A new row, then its nearest point in the smallest flat space through zero that holds the last named rows above it.
kob, 2 rows:
-148,-89,157,-113,118,600,47,37,199,-337,63,-223,-62,115,-85,-170,-61
-20,-34,77,-53,111,352,56,-68,120,-155,15,-95,28,86,-20,-110,-23
New rows:
26,-80,383,230,-102,256,176,-56,-77,-346,237,-93,188,49,86,199,-200 -> -43,-32,62,-44,62,253,28,-10,85,-130,20,-84,-8,54,-27,-74,-22
-79,87,73,-5,-249,-406,-37,117,-112,221,-206,10,-24,-114,-46,-165,-180 -> -25,21,-64,42,-134,-337,-72,124,-117,120,0,67,-69,-94,0,112,14
fari (3 x 17):
-56,165,-138,-8,500,327,168,41,-197,2,158,-85,211,315,216,1,-68
-205,147,56,4,-75,-159,70,39,-203,129,212,73,-212,-28,26,151,27
136,-167,-24,141,14,170,-270,-190,201,125,54,-57,-24,62,156,-122,151
New rows:
146,-145,49,17,-336,-204,-217,45,217,113,-243,191,-37,-80,-223,92,28 -> 93,-155,83,5,-334,-189,-138,-40,193,-34,-166,41,-94,-215,-159,-40,42
0,86,-77,-20,196,85,52,-165,99,15,131,199,185,317,-29,-62,15 -> 17,25,-61,18,199,164,17,-16,-27,8,49,-47,96,132,103,-31,-6
feti, 2 rows:
116,169,129,12,-66,190,-303,405,-6,-20,272,276,391,-340,-106,48,-240
209,-17,121,158,207,-61,12,-73,288,212,-107,41,100,17,-118,85,-74
New rows:
315,-121,119,146,211,-215,-5,-263,358,-50,-243,179,-48,-48,-26,202,-103 -> 204,-45,108,166,231,-95,61,-143,307,229,-157,-1,44,73,-108,83,-40
91,-161,-116,-66,112,-17,22,-42,142,0,-342,-203,-200,57,187,-91,-19 -> -9,-71,-30,24,64,-87,123,-175,54,46,-128,-103,-138,139,21,-4,83
-243,146,-112,-70,-97,80,-29,-179,-147,-294,54,-230,-175,21,229,-233,164 -> -218,-31,-143,-144,-166,2,72,-46,-255,-183,21,-112,-196,78,134,-89,132
vura, 4 rows:
-43,-16,-139,-150,172,134,-385,74,158,-15,-289,116,-36,157,82,-24,-59
40,118,-22,46,69,182,-150,95,254,-128,-128,22,64,435,-92,38,30
156,185,-227,-113,113,415,-198,-29,217,-23,-80,241,-16,179,216,-48,72
156,119,-260,-181,-43,195,-285,-8,351,-70,10,269,5,274,213,196,-10
New rows:
-320,-126,173,-117,177,-22,-105,36,-129,-152,-268,2,76,165,-219,13,-39 -> -165,-102,102,33,143,-91,-168,124,-15,-29,-270,-132,5,123,-176,-71,-65
122,32,-93,131,80,275,9,-214,113,164,-233,74,-59,185,-120,-103,135 -> 54,129,-28,46,132,284,-21,14,57,-27,-100,35,13,145,5,-139,81
-197,-7,-51,-210,-17,-195,-356,-271,-272,-3,-199,-107,-168,-189,207,-104,47 -> -120,-167,-67,-167,98,-116,-209,-4,-132,111,-170,39,-94,-287,117,-64,-102
Deno:
-60,-1,64,134,13,-418,-241,-164,-142,58,76,105,277,167,189,184,38
94,43,-97,-53,-89,-285,88,-74,-140,81,399,119,2,109,34,164,18
63,16,-44,116,-98,-413,13,-199,-63,-141,-59,136,200,342,104,187,22
109,-5,326,95,37,-457,-175,-156,-223,182,100,-85,158,8,94,146,-36
179,-197,225,-34,-216,-243,-56,-283,241,-154,15,-376,75,101,-44,-331,-157
New rows:
-124,-83,136,12,145,336,39,160,-33,-315,-373,-65,41,-91,18,284,-187 -> -55,48,60,90,129,236,28,120,9,-71,-461,21,-28,-49,-37,24,24
-57,-187,-56,234,124,-51,-162,-36,66,-132,299,-290,-165,119,-24,95,211 -> -32,-49,-25,-28,-47,-66,-91,-59,45,19,168,-33,52,7,39,-66,-11
goveb (4 x 17):
-67,154,255,353,226,-384,-384,239,226,-104,259,-223,-116,-22,-204,13,213
-118,-111,162,259,-39,62,2,128,148,-104,312,-66,-318,-152,26,47,33
308,-162,15,141,-104,68,-173,65,-131,223,169,128,-451,-184,-265,-314,-262
211,-132,160,382,46,-232,-125,178,4,-3,450,-24,-269,-78,-213,-22,-20
New rows:
180,-181,283,57,233,41,-129,107,337,25,217,30,-85,87,-26,293,-84 -> 7,-49,102,195,35,-107,-18,92,59,-70,231,-51,-90,-27,-34,67,53
-132,-187,22,-182,-26,267,84,-146,-237,99,122,143,-42,-317,-150,-121,-61 -> 42,-117,-58,-62,-135,225,93,-51,-70,78,-19,101,-173,-94,30,-95,-147
rapaf (4 x 17):
154,-313,80,100,-197,-121,-274,-61,414,-38,-189,-176,13,344,-125,60,-359
32,-204,6,177,-102,195,67,42,-79,-52,-183,-66,-201,-296,-13,-29,248
133,-295,387,84,-58,-186,-283,-39,365,65,-51,-72,56,377,103,-218,16
127,-346,391,106,-187,-85,-278,-95,201,-19,-166,-151,-190,219,-120,-15,-185
New rows:
30,-25,-363,78,241,-23,-296,36,58,-126,-94,-27,143,-129,118,184,216 -> 16,-11,-281,64,5,63,83,76,118,-15,-53,-6,135,-61,69,-14,91
-138,-40,-14,-69,-85,-103,78,28,-272,-301,-53,36,-236,-353,201,174,54 -> -51,37,0,12,-20,133,107,-3,-256,-39,-30,7,-186,-264,-76,74,77
-52,20,-84,31,-168,170,29,-208,279,-85,24,-154,-199,-144,-34,9,325 -> 33,-134,-57,118,-59,106,36,41,27,-28,-118,-44,-59,-140,18,-31,148
vab, 4 rows:
64,231,89,148,-5,-3,306,110,137,-90,-104,-125,158,-2,-57,27,48
102,-33,-2,244,-16,112,475,240,79,-50,-69,-67,324,8,90,88,243
208,167,67,80,-32,16,-157,195,49,-255,-22,168,-109,-224,46,-2,5
143,58,-118,64,162,206,372,54,127,119,-221,67,58,-116,270,53,302
New rows:
-160,-154,105,214,168,41,161,220,43,24,-150,-285,1,-317,-58,125,192 -> 52,6,-3,104,5,56,220,100,47,-17,-47,-27,134,-6,49,38,114
-266,269,279,143,49,-94,253,30,-157,28,-213,99,-29,102,19,200,373 -> 26,141,15,62,48,33,255,14,102,27,-112,-85,89,8,12,19,73
pag:
-205,-113,-59,108,348,-152,-56,36,-288,208,-45,83,-228,142,278,-22,116
-222,-161,-51,158,413,-141,-132,30,-315,323,20,30,-157,110,280,-90,112
New rows:
91,210,257,-107,82,-10,79,-129,-9,-15,-253,286,43,-30,106,123,102 -> -5,45,-17,-48,-36,-33,87,12,-3,-116,-86,76,-117,58,33,81,20
-79,48,240,-56,-89,-104,99,-28,53,-408,-147,18,-326,-55,5,235,33 -> 21,108,-26,-113,-126,-43,183,19,38,-265,-166,140,-200,94,24,167,22
183,68,-120,0,201,-142,-95,-167,-11,-191,-47,139,26,146,174,331,16 -> -35,27,-26,-31,16,-55,76,17,-46,-82,-91,87,-148,77,73,76,36
Kamu:
-75,-94,-155,-208,213,176,-78,-39,112,-69,-113,69,103,-140,46,41,117
224,-26,5,6,248,-102,4,10,-249,-7,107,271,-319,-89,-176,-502,131
278,21,-11,76,24,131,199,177,-30,-74,-279,11,-79,40,-108,43,145
New rows:
-244,-46,128,112,-40,-271,-170,3,-229,165,328,52,-218,49,-157,-144,-209 -> -99,43,127,93,-90,-279,-109,-117,-148,112,359,37,-125,39,-6,-248,-163
58,218,196,-4,75,-392,-133,-37,-204,250,231,193,-287,-104,-298,-173,-27 -> 58,34,110,102,10,-246,-45,-55,-220,77,281,126,-236,14,-91,-375,-63
-123,148,118,179,69,-29,207,10,-91,48,-85,-139,-241,108,23,-194,-76 -> 103,49,82,121,-78,-91,66,44,-96,27,40,0,-106,68,-61,-82,-27
veze (5 x 17):
94,9,461,-45,119,7,308,63,44,98,-275,-29,-67,229,72,-98,-240
-498,73,-96,158,15,-35,-77,102,368,59,-446,-43,-18,-282,51,-14,-294
163,129,-3,355,68,-179,-262,351,94,-184,356,-165,76,-149,77,-122,325
-245,225,238,-32,94,-306,12,107,-91,-8,-258,-286,-53,-162,-275,-175,-322
-27,6,129,-121,-45,144,6,136,178,-200,-220,92,39,29,-110,93,-269
New rows:
-300,66,-143,-228,31,-147,53,-111,-190,221,-146,-234,-268,124,131,45,-57 -> -215,7,-62,-68,28,-122,111,-245,-165,260,-141,-81,-87,-47,-28,-64,-82
17,167,39,157,-30,-132,89,-24,-239,-230,-85,-63,165,-337,110,-115,274 -> -10,81,-20,115,41,-156,-89,66,-59,-1,120,-130,2,-98,-23,-88,106
tes (5 x 17):
60,-34,188,17,361,-271,222,-93,-80,-201,-337,-3,315,-132,-302,-4,-297
-199,40,-156,-93,-261,53,199,-152,-77,96,361,67,51,94,99,179,128
-313,-123,280,149,-32,-46,149,-240,131,53,-463,96,319,-6,-220,-139,-222
-124,50,116,-22,-60,35,80,-176,87,-25,-274,-67,110,19,-195,-17,-211
-209,-219,16,-71,-134,-83,151,-273,315,-134,-370,-40,197,15,-144,-67,-174
New rows:
293,116,-41,-44,256,-254,38,144,-295,-192,-56,-31,169,-26,23,89,-181 -> 252,77,14,-46,353,-193,86,99,-203,-170,29,-40,69,-113,-114,83,-102
-93,163,119,78,-172,3,-281,-31,117,129,162,-132,-246,-71,133,-187,147 -> -18,54,3,60,-157,196,-213,89,57,146,38,-12,-197,62,118,-75,107
fuzul:
-392,237,-87,168,-352,501,-268,-142,-125,-211,50,-44,-53,176,-91,148,-83
-138,229,-83,-19,-133,422,-289,-249,-117,-84,-190,-125,132,399,106,-170,-61
-206,-85,138,41,-354,-15,155,295,-29,-70,239,-149,-243,-405,-153,283,-130
-242,152,79,-96,-444,386,-149,25,-162,-98,-67,-375,-32,99,54,-54,-222
New rows:
108,202,110,22,4,-297,-157,197,29,-142,215,57,-225,-119,-109,-20,-137 -> -33,69,-6,-4,-62,-313,-7,225,5,-30,215,65,-78,-1,-141,15,-129
34,137,31,-13,69,362,53,-150,-125,6,-265,-199,54,-122,164,17,45 -> 2,-67,47,-35,-37,351,15,-178,-33,25,-218,-165,56,-29,153,-22,73
mused, 4 rows:
-542,99,-146,128,98,178,32,15,-121,288,5,-101,-97,-193,-326,75,115
34,-468,77,101,-101,189,18,55,156,-64,229,109,-198,348,139,90,-252
198,-52,-1,-24,180,-1,-31,64,446,-199,164,-139,-127,115,-208,226,-254
-74,-164,-40,12,-82,-122,10,-35,-47,22,-117,1,240,-272,71,11,3
New rows:
-334,-307,-88,170,77,225,-30,64,-109,129,-41,260,16,-205,83,182,184 -> -372,-278,-63,134,-102,115,41,-4,-139,189,1,42,33,-126,2,30,4
-249,168,-87,80,-100,24,-108,11,302,50,-7,-54,-133,138,-12,367,-72 -> -106,-9,-41,44,103,93,0,38,145,18,97,-79,-126,36,-189,119,-79
122,37,49,-106,17,263,99,-155,-198,18,161,112,-315,316,34,-152,108 -> 46,119,84,9,-31,182,6,20,-143,40,109,113,-270,382,92,-128,69
muzoz, 2 rows:
-256,-2,1,-278,59,82,-73,-277,30,-63,78,-194,-392,-28,101,4,47
-278,122,98,-540,212,254,45,-272,105,-129,-65,-128,-326,197,190,179,-73
New rows:
210,201,-135,177,-201,-215,-233,286,-16,0,254,214,176,-42,56,6,-15 -> 158,-48,-39,265,-95,-116,-4,159,-47,63,11,87,202,-72,-94,-71,20
-107,111,-14,-277,85,77,-40,-248,116,-27,-227,-82,-291,33,87,200,25 -> -177,57,46,-304,111,135,8,-178,55,-72,-17,-95,-224,88,108,85,-26
Kope, 3 rows:
-124,25,336,61,39,278,-236,161,-12,-177,308,-176,8,277,-37,436,-220
-252,47,160,154,-60,172,-62,37,-164,41,76,-188,-69,477,-133,245,10
-199,-14,177,92,-30,161,-2,115,-104,-41,83,-208,-103,328,-63,209,-59
New rows:
-25,-110,-321,-145,-10,-92,139,-92,-79,141,-9,-13,2,311,-98,-291,17 -> -70,7,-134,51,-64,-88,134,-83,-92,145,-170,1,-54,98,-53,-155,157
-36,87,-1,-11,-3,-99,147,-308,-42,107,-363,62,-41,-297,294,-219,86 -> 79,-28,-193,-46,-19,-164,154,-78,16,89,-181,95,-15,-186,34,-263,117
zaben (3 x 17):
-15,-272,-333,427,-166,-112,-297,-287,-22,-317,31,-224,1,-267,111,-74,-366
-27,42,24,-212,85,91,-182,-284,-16,19,121,-15,-215,84,-180,42,161
74,23,17,239,-102,-67,260,311,30,34,-127,-43,124,-104,206,-35,-218
New rows:
108,-23,-21,172,7,-255,-122,0,-5,120,-81,312,226,214,78,-58,16 -> -59,-92,-40,9,5,-67,-8,116,-12,-58,-49,120,238,21,29,-22,54
-123,-352,-151,116,-88,-37,10,40,99,-125,-151,146,442,-58,155,98,-301 -> -73,-223,-171,224,-77,-153,-50,146,-18,-187,-92,85,378,-90,134,-67,-106
-92,-73,-277,-28,26,-233,275,280,219,-76,-112,52,82,208,59,175,-8 -> -16,-28,15,41,-12,-59,120,228,4,6,-84,99,218,10,81,-20,6
Goz, 2 rows:
157,-282,-317,-114,239,105,-342,-116,42,-270,288,-115,-21,114,-201,41,-161
-148,139,292,2,126,-98,11,137,1,-13,-97,107,-5,-202,-104,36,-143
New rows:
-245,152,-34,-292,174,12,-256,-71,328,-62,260,-23,-184,4,-34,25,-111 -> 3,-68,-9,-54,178,2,-160,11,21,-137,91,-3,-13,-44,-148,38,-148
-125,129,486,135,104,-15,70,277,-31,102,-132,94,-48,-297,90,103,-193 -> -203,223,401,30,81,-134,96,180,-9,52,-178,147,0,-252,-66,30,-119
veva, 4 rows:
6,12,340,-258,-13,-31,-9,42,-96,2,127,-6,-524,-123,350,5,-144
-49,-9,99,-181,-1,70,-138,72,-63,37,92,-134,-174,-215,282,-1,-98
304,92,83,211,5,-448,-214,180,44,227,66,-244,-418,-18,152,-41,143
-3,-166,225,-268,126,-30,-409,-73,-27,-71,140,230,32,-165,-94,61,-3
New rows:
145,122,260,-32,-205,-231,-187,132,111,106,200,78,-423,49,222,14,11 -> 166,28,254,-36,14,-263,-112,70,-20,80,97,-25,-458,-24,166,-6,14
34,73,-93,101,-164,-169,-484,124,28,-222,-84,-286,24,-69,64,-56,59 -> 89,-5,-96,79,34,-122,-305,110,30,130,46,-204,58,-154,55,-13,85
-139,12,98,-127,-158,-82,213,-162,57,74,-171,-17,-142,-122,295,-126,28 -> -45,52,64,-61,-53,69,170,23,-44,-5,2,-59,-195,-6,187,-14,-92
zor:
134,160,49,341,342,164,185,98,-67,-386,324,234,-17,-97,-156,221,-45
17,169,55,204,232,229,172,98,41,-318,47,176,-71,-155,-340,316,-81
-276,239,180,73,144,182,72,212,87,-164,-97,16,-210,-281,-388,329,-213
New rows:
-352,63,-233,297,151,-84,138,-62,-160,-99,-268,-33,26,19,-119,466,-23 -> -50,82,33,34,58,124,67,49,61,-109,-89,49,-58,-97,-223,177,-56
170,-128,-150,-187,-406,-17,-165,-218,86,90,-280,-179,-32,-153,96,-97,23 -> 12,-140,-101,-228,-238,-42,-71,-130,81,204,-291,-95,60,102,22,-96,84
Gup (5 x 17):
-117,164,-48,211,-4,253,-40,142,-132,203,-130,-234,168,-218,120,-45,66
71,-187,-185,-87,77,228,-286,-10,-148,190,-122,-33,-105,-107,209,-254,174
-100,58,-73,150,29,-37,-110,-34,-174,38,6,-211,30,42,121,-266,4
-5,70,-283,-125,-106,-58,-88,289,-49,81,-142,-251,-3,30,305,-280,-95
12,-187,-124,30,127,92,-309,-177,-227,103,-13,-70,-118,16,155,-363,157
New rows:
-86,155,-100,74,-61,28,63,324,232,173,58,174,60,-8,6,44,-45 -> -31,148,-27,-63,-97,16,150,198,80,34,-37,27,42,-113,70,107,-31
58,176,2,129,48,19,-255,1,-208,76,-53,13,-95,396,-30,95,-11 -> 12,-65,3,81,45,-21,-100,-78,-49,-24,-12,-122,29,106,-53,-70,-38
kirir (3 x 17):
165,319,255,-473,-278,-186,-35,166,156,-48,-99,177,257,104,-240,7,151
146,131,204,-556,-145,-153,-37,117,88,-178,-140,235,273,106,-175,28,147
108,288,237,-228,-256,-295,-23,142,214,75,-109,-16,56,107,-181,96,187
New rows:
84,47,-45,-183,-71,35,-180,-110,-112,263,214,224,310,-129,117,173,-189 -> 34,85,-10,-91,-47,146,-3,18,-57,-32,66,128,145,-32,-49,-116,-76
63,120,55,140,125,-183,-133,57,81,216,33,-98,-57,-283,-126,-29,-73 -> -10,117,20,155,-80,-45,7,22,59,135,34,-106,-81,-6,-20,8,5
207,183,84,-189,-46,-165,-153,81,103,104,-95,-4,-93,213,-260,104,25 -> 66,163,149,-150,-150,-198,-15,86,136,38,-79,-13,29,72,-108,72,126
bipo (4 x 17):
64,-36,16,55,-259,-111,-44,96,-257,-129,121,274,2,33,-80,55,-37
-5,-187,90,464,-197,-59,-190,240,-345,-120,-64,213,-10,-5,-132,-193,120
258,4,-92,-126,-99,-40,-91,-53,-221,-164,221,-4,-34,158,-43,63,-22
-38,-134,-12,234,-185,-50,-179,157,-235,18,20,25,-44,21,-31,-98,44
New rows:
16,-77,-69,-124,-103,186,304,167,249,41,1,-254,3,7,28,48,120 -> -61,38,-30,-102,85,36,40,-56,145,104,-25,-132,-6,-21,65,25,-23
185,238,0,-373,227,-51,17,-167,35,-53,124,-343,33,3,128,12,-107 -> 184,109,-115,-329,185,68,43,-212,135,-18,122,-260,-20,110,64,93,-38
Zoka:
99,-283,250,355,-136,133,122,-20,-99,178,-154,-279,-131,-208,139,101,-433
-50,1,13,-156,-194,68,-158,-152,-331,-228,-222,-110,-68,-375,-288,-47,-278
-312,-287,270,293,53,147,-323,154,216,47,133,-39,-12,86,-72,-43,118
New rows:
38,-115,289,72,55,-53,-268,324,241,46,-184,234,68,211,-21,-138,-30 -> -148,-119,111,138,60,53,-140,95,153,42,102,13,11,104,-4,-20,120
-694,124,-41,-49,-106,85,-42,-35,-13,25,165,-18,-68,156,-251,155,37 -> -209,-39,47,-30,21,44,-255,41,50,-109,60,53,23,12,-172,-73,141
Pesom:
-126,-169,-255,-49,-121,235,-439,247,-126,333,-182,-156,199,-217,202,-75,-199
63,-242,-292,47,60,155,-378,170,-113,207,-54,-170,28,-152,75,-32,-131
24,-341,-169,-77,103,162,-308,242,-101,252,40,-151,128,45,89,103,-221
-80,-124,-245,-48,-43,209,-312,121,-47,200,-48,-84,134,-89,163,-47,-195
52,-122,-70,26,-45,177,-190,32,-15,216,-148,-92,133,-160,143,12,-155
New rows:
-236,-326,-108,87,102,-3,-22,-193,229,127,141,25,-32,354,168,202,-198 -> 26,-141,-73,-110,135,147,-6,-53,96,16,220,39,89,255,86,131,-234
-148,189,-106,80,146,118,-58,-254,177,19,153,-173,-244,99,-98,174,-348 -> 65,5,-168,9,100,123,-4,-184,121,-88,165,61,-29,104,60,0,-132
leko:
39,140,114,18,-110,199,364,15,-134,-32,-245,-105,18,40,-3,228,140
133,37,-46,62,37,54,252,-26,-50,88,-131,-47,-55,83,-92,400,-42
234,41,-126,121,197,-8,176,-95,-31,135,-97,-22,-70,157,-159,578,-196
42,51,33,-64,-26,93,453,-26,-71,104,-57,-129,-69,29,-12,328,167
296,73,-28,235,86,-43,207,86,157,259,-161,104,49,107,-193,463,-244
New rows:
257,-4,108,226,-256,-70,162,62,53,-20,-293,55,218,52,-169,-226,48 -> 69,90,142,169,-210,83,75,211,98,31,-260,109,144,-33,-42,-81,-34
48,21,-91,159,-43,26,42,344,170,351,171,6,-163,-102,-60,111,96 -> 61,-117,-43,29,-89,-120,170,151,207,257,66,82,-36,-64,-67,72,-11
214,-60,51,76,298,246,57,-469,-218,36,109,-11,-66,172,163,225,263 -> 23,140,3,-108,286,65,112,-269,-193,-83,96,-174,-38,128,39,265,55
Kifu, 3 rows:
-221,51,-63,62,-7,-45,-67,-30,-9,-154,13,143,36,274,282,48,-28
-181,449,184,-136,-114,-19,76,397,91,-117,-349,-21,35,77,311,49,-246
-107,329,258,131,-115,-21,16,48,-159,-75,124,218,-8,41,539,-85,-396
New rows:
192,249,391,69,-64,-159,-78,101,-67,117,-173,-53,-76,-2,281,-134,-384 -> 42,312,276,8,-105,14,82,162,-80,31,-17,39,-23,-155,248,-82,-321
-137,54,-288,-208,56,10,-107,314,-49,92,168,65,-92,85,180,2,-59 -> -100,57,-17,-5,-10,-18,-16,39,21,-69,-52,35,19,111,110,31,-16
